Below are the code and all the weights of a small trained network. Each question names an input and a class and asks about switching units off, where a switched-off unit gives its printed mean instead of its output.

import numpy as np


def w(rows, s, z=0):
    codes = np.array(rows[::2]) - 128.0
    scale = np.full(codes.shape[1], s)
    scale[-1] = z or s
    return codes * scale


def f(y):
    return y / 2 * (1 + np.tanh(0.7978845608 * (y + 0.044715 * y**3)))


def log_softmax(a):
    a = a - a.max(-1, keepdims=True)
    return a - np.log(np.exp(a).sum(-1, keepdims=True))


def net(x, mask):
    res = np.array(x, float).reshape(1, 4) / 4 @ E
    y = f(res @ A[0][:, :-1].T + A[0][:, -1])
    res = res + np.where(mask, y, B[0][:, -1]) @ B[0][:, :-1]
    return log_softmax(res[-1] @ U[:, :-1].T + U[:, -1])


A, B = {}, {}
E = w([
[212,88,121,62,80,56,63,97,180,113],'x0',
[92,156,117,132,169,2,103,182,132,154],'x1',
[144,74,66,145,147,235,81,187,227,163],'x2',
[116,40,115,79,76,108,220,163,170,134],'x3',
],0.014)
A[0] = w([
[151,187,165,201,163,150,100,86,102,107,154],'neuron 0',
[170,15,89,6,107,227,92,144,222,108,228],'neuron 1',
[105,64,78,178,84,225,150,103,148,167,144],'neuron 2',
[192,109,208,186,71,82,184,139,120,86,97],'neuron 3',
[105,149,81,238,202,169,125,165,114,162,254],'neuron 4',
[53,139,127,84,100,140,255,186,159,137,240],'neuron 5',
[113,125,148,112,132,121,107,183,194,208,179],'neuron 6',
],0.0083,0.0043)
B[0] = w([
[98,157,144,152,111,137,144,54,122,82,188],'neuron 0',
[115,154,139,158,151,99,203,107,128,14,252],'neuron 1',
[160,129,176,83,75,194,136,11,183,190,190],'neuron 2',
[131,88,62,108,152,138,119,194,158,178,156],'neuron 3',
[118,199,33,141,142,83,122,109,156,95,209],'neuron 4',
[89,143,98,206,154,98,181,95,112,158,187],'neuron 5',
[189,142,106,122,103,87,134,182,114,73,177],'neuron 6',
],0.012,0.021)
U = w([
[162,161,82,62,85,126,64,82,156,131,120],'0',
[167,107,136,93,130,170,94,155,161,174,3],'1',
[108,148,97,155,167,95,198,104,127,92,228],'2',
[147,143,250,127,82,168,125,74,131,101,87],'3',
[118,99,94,102,129,193,146,141,121,201,17],'4',
[198,77,151,27,18,74,117,155,106,138,151],'5',
[113,69,112,125,132,163,66,136,167,142,15],'6',
[148,156,51,163,167,141,32,198,139,95,27],'7',
],0.011,0.0041)

Each question gives the input, the list of numbers given to net, and the class t.
The units are the neurons (one row each of A and B). Each row of codes is followed by its name. A weight is (code - 128) times the scale printed after its matrix; where a second scale follows, it is the last column's (A, B and U).
mask holds one flag per neuron, in row order. A switched-off neuron (its flag False) gives its mean, the last column of its row in B, instead of its output. The means were averaged over made-up inputs and are rounded, as every weight is.
A unit's drop is (log p(t) with every unit on - log p(t) with that unit switched off) / (log p(t) with every unit on - log p(t) with every unit switched off).
The circuit of an input: a set's keep is (log p(t) with only the set's units on - log p(t) with every unit switched off) / (log p(t) with every unit on - log p(t) with every unit switched off). Starting from all 7 units, units are removed one at a time, each time the one whose removal leaves the highest keep (on an exact tie, the one counted first), for as long as the keep stays at least 0.8.
units of the circuit, in order: the units of the circuit, biggest drop first
unit that matters most: the unit with the biggest drop
k most important neurons: the k neurons with the biggest drops, biggest first
drop when u is switched off: that unit's drop, to one decimal
input [-7,-4,3,-7], class 0: unit that matters most => neuron 4
input [8,2,-7,-8], class 0: 4 most important neurons => (neuron 1; neuron 3; neuron 5; neuron 2)
input [-5,-8,-3,3], class 3: 3 most important neurons => (neuron 2; neuron 4; neuron 1)
input [3,1,-7,-6], class 3: 3 most important neurons => (neuron 4; neuron 1; neuron 5)
input [1,1,2,-8], class 7: 3 most important neurons => (neuron 1; neuron 2; neuron 5)
input [-6,-7,6,-7], class 0: units of the circuit, in order => (neuron 4; neuron 2)
input [0,-6,-8,-4], class 3: 4 most important neurons => (neuron 4; neuron 1; neuron 5; neuron 0)
input [-6,4,3,-8], class 7: 4 most important neurons => (neuron 1; neuron 5; neuron 2; neuron 4)
input [7,4,0,-7], class 0: 2 most important neurons => (neuron 1; neuron 5)
input [3,3,6,-5], class 7: units of the circuit, in order => (neuron 5; neuron 2)
input [5,-3,6,-2], class 3: 3 most important neurons => (neuron 2; neuron 4; neuron 5)
input [7,3,-7,-4], class 5: 3 most important neurons => (neuron 1; neuron 4; neuron 5)
input [-1,3,2,0], class 7: 3 most important neurons => (neuron 1; neuron 2; neuron 0)
input [6,-5,4,-6], class 3: units of the circuit, in order => (neuron 4)
input [-1,-5,-3,-4], class 3: units of the circuit, in order => (neuron 1; neuron 4)
input [7,-5,5,0], class 3: 3 most important neurons => (neuron 2; neuron 4; neuron 5)
input [-5,6,3,-1], class 7: 2 most important neurons => (neuron 1; neuron 2)
input [3,7,5,1], class 7: drop when neuron 5 is switched off => 0.3
input [7,-5,-8,-6], class 0: drop when neuron 1 is switched off => 1.2
input [-1,8,3,-4], class 7: drop when neuron 1 is switched off => 0.1
input [0,-7,6,-1], class 3: unit that matters most => neuron 2
